Here is a tiny trained network, its code and every weight. The questions are about switching its units off for an input and a target symbol, where a switched-off unit gives its printed mean instead of its output.

import numpy as np


def w(rows, s, z=0):
    codes = np.array(rows[::2]) - 128.0
    scale = np.full(codes.shape[1], s)
    scale[-1] = z or s
    return codes * scale


def f(y):
    return y / 2 * (1 + np.tanh(0.7978845608 * (y + 0.044715 * y**3)))


def softmax(a):
    e = np.exp(a - a.max(-1, keepdims=True))
    return e / e.sum(-1, keepdims=True)


def log_softmax(a):
    a = a - a.max(-1, keepdims=True)
    return a - np.log(np.exp(a).sum(-1, keepdims=True))


def net(x, mask):
    ids = ['αβεζηθλμξπτφω'.index(c) for c in x.split()]
    T = len(ids)
    res = E[ids] + P[:T]
    u = 0
    for l in range(2):
        q, k, v = (res @ M[l].T for M in (Q, K, V))
        z = softmax(np.where(np.tri(T) > 0, q @ k.T / 3**0.5, -1e9)) @ v
        res = res + np.where(mask[u], z, O[l][:, -1]) @ O[l][:, :-1]
        u += 1
        y = f(res @ A[l][:, :-1].T + A[l][:, -1])
        res = res + np.where(mask[u : u + 8], y, B[l][:, -1]) @ B[l][:, :-1]
        u += 8
    return log_softmax(res[-1] @ U[:, :-1].T + U[:, -1])


Q, K, V, O, A, B = {}, {}, {}, {}, {}, {}
E = w([
[92,116,167,119],'α',
[167,61,223,135],'β',
[65,145,93,251],'ε',
[145,104,129,120],'ζ',
[127,112,97,93],'η',
[189,127,61,100],'θ',
[214,71,128,149],'λ',
[127,136,159,102],'μ',
[173,212,171,93],'ξ',
[185,107,56,58],'π',
[158,193,185,104],'τ',
[157,226,86,169],'φ',
[157,198,28,89],'ω',
],0.02)
P = w([
[166,45,96,153],'0',
[158,116,96,83],'1',
[227,88,155,141],'2',
[254,49,155,182],'3',
[206,49,135,145],'4',
[185,59,113,133],'5',
[156,68,113,138],'6',
[160,82,113,169],'7',
[159,90,91,171],'8',
[134,98,95,165],'9',
[147,108,137,205],'10',
],0.0058)
Q[0] = w([
[166,101,255,43],'L0H0',
[107,114,190,184],'L0H0',
[43,206,250,25],'L0H0',
],0.0052)
K[0] = w([
[211,147,189,108],'L0H0',
[42,46,203,122],'L0H0',
[159,152,74,2],'L0H0',
],0.01)
V[0] = w([
[128,114,88,124],'L0H0',
[21,2,144,205],'L0H0',
[151,62,173,70],'L0H0',
],0.0082)
O[0] = w([
[110,60,35,115,131],'L0H0',
[7,37,91,130,2],'L0H0',
[238,187,115,254,86],'L0H0',
],0.0081,0.0075)
A[0] = w([
[171,75,84,118,158],'L0N0',
[239,87,83,173,141],'L0N1',
[148,89,138,254,138],'L0N2',
[152,201,172,251,188],'L0N3',
[204,133,155,50,26],'L0N4',
[84,135,91,192,252],'L0N5',
[89,122,62,57,88],'L0N6',
[133,187,101,192,113],'L0N7',
],0.0089,0.0041)
B[0] = w([
[106,234,206,244,153],'L0N0',
[94,120,121,125,230],'L0N1',
[83,136,154,73,146],'L0N2',
[146,184,45,150,254],'L0N3',
[58,77,187,167,222],'L0N4',
[245,1,110,92,148],'L0N5',
[150,121,235,100,144],'L0N6',
[118,192,133,125,172],'L0N7',
],0.0066,0.0095)
Q[1] = w([
[254,166,184,114],'L1H0',
[115,83,170,63],'L1H0',
[159,25,53,121],'L1H0',
],0.0068)
K[1] = w([
[178,155,2,118],'L1H0',
[195,69,136,131],'L1H0',
[117,244,112,151],'L1H0',
],0.0065)
V[1] = w([
[34,78,29,103],'L1H0',
[224,52,252,154],'L1H0',
[1,167,141,161],'L1H0',
],0.007)
O[1] = w([
[164,109,94,167,2],'L1H0',
[35,247,51,198,84],'L1H0',
[117,129,141,117,77],'L1H0',
],0.012,0.0086)
A[1] = w([
[244,181,154,86,73],'L1N0',
[200,136,40,96,145],'L1N1',
[97,150,160,90,176],'L1N2',
[148,138,64,194,149],'L1N3',
[88,151,94,178,35],'L1N4',
[101,91,188,106,161],'L1N5',
[75,140,96,168,254],'L1N6',
[18,165,96,173,90],'L1N7',
],0.011,0.0056)
B[1] = w([
[113,127,199,121,251],'L1N0',
[150,61,184,66,166],'L1N1',
[189,180,133,78,161],'L1N2',
[120,70,81,103,139],'L1N3',
[60,52,255,215,128],'L1N4',
[219,145,181,171,154],'L1N5',
[158,89,17,140,141],'L1N6',
[140,107,149,171,138],'L1N7',
],0.0083,0.018)
U = w([
[50,59,169,102,144],'α',
[39,127,181,161,24],'β',
[28,127,173,103,2],'ε',
[128,135,113,140,44],'ζ',
[192,124,37,65,140],'η',
[113,153,105,108,173],'θ',
[121,149,128,173,133],'λ',
[154,187,90,132,173],'μ',
[105,243,147,182,79],'ξ',
[221,209,84,179,56],'π',
[161,255,118,178,152],'τ',
[232,116,164,99,150],'φ',
[75,163,164,56,145],'ω',
],0.0097,0.0041)

Each question gives the input, a string of symbols that net reads in full, and the target symbol t.
The units are the heads (3 rows each of Q, K, V and O) and the neurons (one row each of A and B). Each row of codes is followed by its name. A weight is (code - 128) times the scale printed after its matrix; where a second scale follows, it is the last column's (O, A, B and U).
mask holds one flag per unit, layer by layer, with each layer's heads first. A switched-off unit (its flag False) gives its mean, the last column of its rows in O or B, instead of its output. The means were averaged over made-up inputs and are rounded, as every weight is.
A unit's drop is (log p(t) with every unit on - log p(t) with that unit switched off) / (log p(t) with every unit on - log p(t) with every unit switched off).
The circuit of an input: a set's keep is (log p(t) with only the set's units on - log p(t) with every unit switched off) / (log p(t) with every unit on - log p(t) with every unit switched off). Starting from the 12 units with the biggest drops (on a tie, the unit counted first), units are removed one at a time, each time the one whose removal leaves the highest keep (on an exact tie, the one counted first), for as long as the keep stays at least 0.8.
circuit, biggest first: the units of the circuit, biggest drop first
unit that matters most: the unit with the biggest drop
top k neurons: the k neurons with the biggest drops, biggest first
top k neurons in layer l: the k neurons of layer l with the biggest drops, biggest first
drop when u is switched off: that unit's drop, to one decimal
input τ β π, target τ: circuit, biggest first : [L1H0, L0H0]
input η μ φ φ ε ε, target φ: circuit, biggest first : [L0N5]
input ε μ θ ω τ η η ζ φ, target η: circuit, biggest first : [L0H0, L1N0, L1N6]
input λ φ λ η τ ζ ξ, target τ: top 3 neurons : [L0N4, L0N5, L0N7]
input α τ α φ η μ ω, target ω: circuit, biggest first : [L1N5, L0N3, L1N6]
input θ ε β α β τ λ φ φ, target η: top 2 neurons in layer 0 : [L0N4, L0N1]
input η π μ τ ξ μ, target τ: circuit, biggest first : [L1H0, L0N3, L0H0]
input τ τ ω ζ τ η, target τ: circuit, biggest first : [L1H0, L0N4, L0H0]
input η η τ η β η η α τ, target τ: circuit, biggest first : [L0N3, L1H0]
input π η π ω τ ξ μ, target τ: top 2 neurons in layer 0 : [L0N3, L0N4]
input ζ η η, target η: top 3 neurons : [L1N0, L0N4, L1N6]
input ω θ τ ξ, target τ: top 2 neurons in layer 0 : [L0N3, L0N4]
input β τ τ φ, target φ: circuit, biggest first : [L0N3, L1H0, L0N4, L1N1]
input τ τ μ θ, target τ: top neuron in layer 0 : [L0N0]
input θ ω τ τ ζ, target τ: top 2 neurons in layer 0 : [L0N3, L0N0]
input τ α τ ω φ ξ ξ τ φ α, target φ: top 2 neurons : [L0N3, L0N1]
input η μ β ξ φ φ τ η φ, target φ: top 2 neurons in layer 0 : [L0N4, L0N3]
input η η η, target η: top 4 neurons : [L1N0, L0N4, L1N6, L1N3]
input ξ τ μ η, target τ: drop when L1N1 is switched off : 0.1
input φ η θ φ ω, target ω: unit that matters most : L0H0
input η φ τ φ η φ φ τ α, target φ: drop when L0N4 is switched off : 0.5
input ξ τ ξ ζ, target τ: drop when L0N4 is switched off : 0.0
input θ τ α, target τ: drop when L0N2 is switched off : 0.0
